Below are the code and all the weights of a small trained network. Each question names an input and a target symbol and asks about switching units off, where a switched-off unit gives its printed mean instead of its output.

import numpy as np


def w(rows, s, z=0):
    codes = np.array(rows[::2]) - 128.0
    scale = np.full(codes.shape[1], s)
    scale[-1] = z or s
    return codes * scale


def norm(h):
    return h / np.sqrt((h * h).mean(-1, keepdims=True) + 1e-5)


def f(y):
    return y / 2 * (1 + np.tanh(0.7978845608 * (y + 0.044715 * y**3)))


def softmax(a):
    e = np.exp(a - a.max(-1, keepdims=True))
    return e / e.sum(-1, keepdims=True)


def log_softmax(a):
    a = a - a.max(-1, keepdims=True)
    return a - np.log(np.exp(a).sum(-1, keepdims=True))


def net(x, mask):
    ids = ['ΓΘΠΩηστψ'.index(c) for c in x.split()]
    T = len(ids)
    res = E[ids] + P[:T]
    r = norm(res)
    for j in range(2):
        rows = slice(2 * j, 2 * j + 2)
        q, k, v = (r @ M[0][rows].T for M in (Q, K, V))
        z = softmax(np.where(np.tri(T) > 0, q @ k.T / 2**0.5, -1e9)) @ v
        o = O[0][rows]
        res = res + np.where(mask[j], z, o[:, -1]) @ o[:, :-1]
    y = f(norm(res) @ A[0][:, :-1].T + A[0][:, -1])
    res = res + np.where(mask[2:6], y, B[0][:, -1]) @ B[0][:, :-1]
    return log_softmax(norm(res)[-1] @ U[:, :-1].T + U[:, -1])


Q, K, V, O, A, B = {}, {}, {}, {}, {}, {}
E = w([
[111,132,142,125],'Γ',
[141,91,171,124],'Θ',
[101,171,131,95],'Π',
[132,130,167,148],'Ω',
[141,64,156,104],'η',
[34,199,121,136],'σ',
[2,65,83,207],'τ',
[186,77,180,168],'ψ',
],0.02)
P = w([
[158,96,1,135],'0',
[119,83,235,131],'1',
[145,3,133,75],'2',
[193,191,107,135],'3',
[121,102,235,70],'4',
[56,92,93,105],'5',
[113,194,85,203],'6',
[125,107,230,51],'7',
[39,135,106,151],'8',
[109,219,75,175],'9',
],0.0097)
Q[0] = w([
[233,26,111,32],'h1',
[254,89,80,219],'h1',
[215,55,225,42],'h2',
[62,151,132,190],'h2',
],0.0066)
K[0] = w([
[78,201,255,89],'h1',
[93,104,163,101],'h1',
[92,218,188,77],'h2',
[184,80,76,106],'h2',
],0.0091)
V[0] = w([
[181,255,195,155],'h1',
[181,145,105,160],'h1',
[216,158,169,200],'h2',
[54,140,159,116],'h2',
],0.0067)
O[0] = w([
[142,114,164,240,4],'h1',
[166,121,254,184,109],'h1',
[146,160,130,129,63],'h2',
[142,146,115,214,169],'h2',
],0.0099,0.0034)
A[0] = w([
[138,124,112,52,249],'n1',
[70,91,136,55,242],'n2',
[123,150,24,166,128],'n3',
[228,144,246,121,93],'n4',
],0.011,0.0019)
B[0] = w([
[110,29,154,149,170],'n1',
[156,5,160,230,254],'n2',
[120,213,45,170,183],'n3',
[130,217,134,104,192],'n4',
],0.012,0.0061)
U = w([
[176,56,156,187,170],'Γ',
[47,85,255,164,88],'Θ',
[111,122,142,158,59],'Π',
[92,179,223,107,245],'Ω',
[147,111,138,108,5],'η',
[162,197,93,160,223],'σ',
[124,119,83,53,149],'τ',
[141,129,150,97,12],'ψ',
],0.0092,0.0026)

Each question gives the input, a string of symbols that net reads in full, and the target symbol t.
The units are the heads (2 rows each of Q, K, V and O) and the neurons (one row each of A and B). Each row of codes is followed by its name. A weight is (code - 128) times the scale printed after its matrix; where a second scale follows, it is the last column's (O, A, B and U).
mask holds one flag per unit, heads first, then neurons. A switched-off unit (its flag False) gives its mean, the last column of its rows in O or B, instead of its output. The means were averaged over made-up inputs and are rounded, as every weight is.
A unit's drop is (log p(t) with every unit on - log p(t) with that unit switched off) / (log p(t) with every unit on - log p(t) with every unit switched off).
The circuit of an input: a set's keep is (log p(t) with only the set's units on - log p(t) with every unit switched off) / (log p(t) with every unit on - log p(t) with every unit switched off). Starting from all 6 units, units are removed one at a time, each time the one whose removal leaves the highest keep (on an exact tie, the one counted first), for as long as the keep stays at least 0.8.
circuit, biggest first: the units of the circuit, biggest drop first
most important unit: the unit with the biggest drop
top k neurons: the k neurons with the biggest drops, biggest first
heads that matter: for each layer, one digit per head in row order, 1 if its drop is at least 0.15 and else 0, layers parted by /
drop when u is switched off: that unit's drop, to one decimal
input σ Ω Ω Θ σ σ Θ, target σ: circuit, biggest first : [n2]
input σ σ Π Ω σ σ η, target σ: heads that matter : 10
input η Θ σ η Ω, target Ω: heads that matter : 01
input σ Ω Ω σ σ Θ σ σ τ Θ, target σ: heads that matter : 01
input Θ σ σ Π σ Θ Π, target Θ: circuit, biggest first : [h2 h1 n1 n2]
input σ τ Θ ψ, target σ: heads that matter : 00
input Ω Ω σ Θ Θ Γ Π, target Ω: circuit, biggest first : [h1 h2]
input Θ ψ Ω σ, target Θ: heads that matter : 11
input σ σ σ ψ σ Π, target Γ: top 2 neurons : [n2 n4]
input Ω σ Ω σ σ Θ Ω τ σ Θ, target Ω: heads that matter : 00
input Θ η ψ Γ, target Θ: top 2 neurons : [n1 n3]
input Ω σ σ σ Ω τ Ω Γ, target Ω: top 2 neurons : [n4 n2]
input Ω σ σ σ τ σ σ Θ σ Π, target Ω: top 2 neurons : [n2 n3]
input σ ψ τ Ω η Γ Ω Θ, target Ω: most important unit : n4
input Θ Θ τ Π Θ ψ Π, target Θ: top 2 neurons : [n1 n2]
input σ τ σ Γ ψ σ Ω, target σ: drop when n2 is switched off : 0.3
input Ω σ Ω σ σ σ Ω Γ, target Ω: drop when n2 is switched off : 0.3
input σ σ Ω σ Ω Π, target Γ: drop when n2 is switched off : 0.3
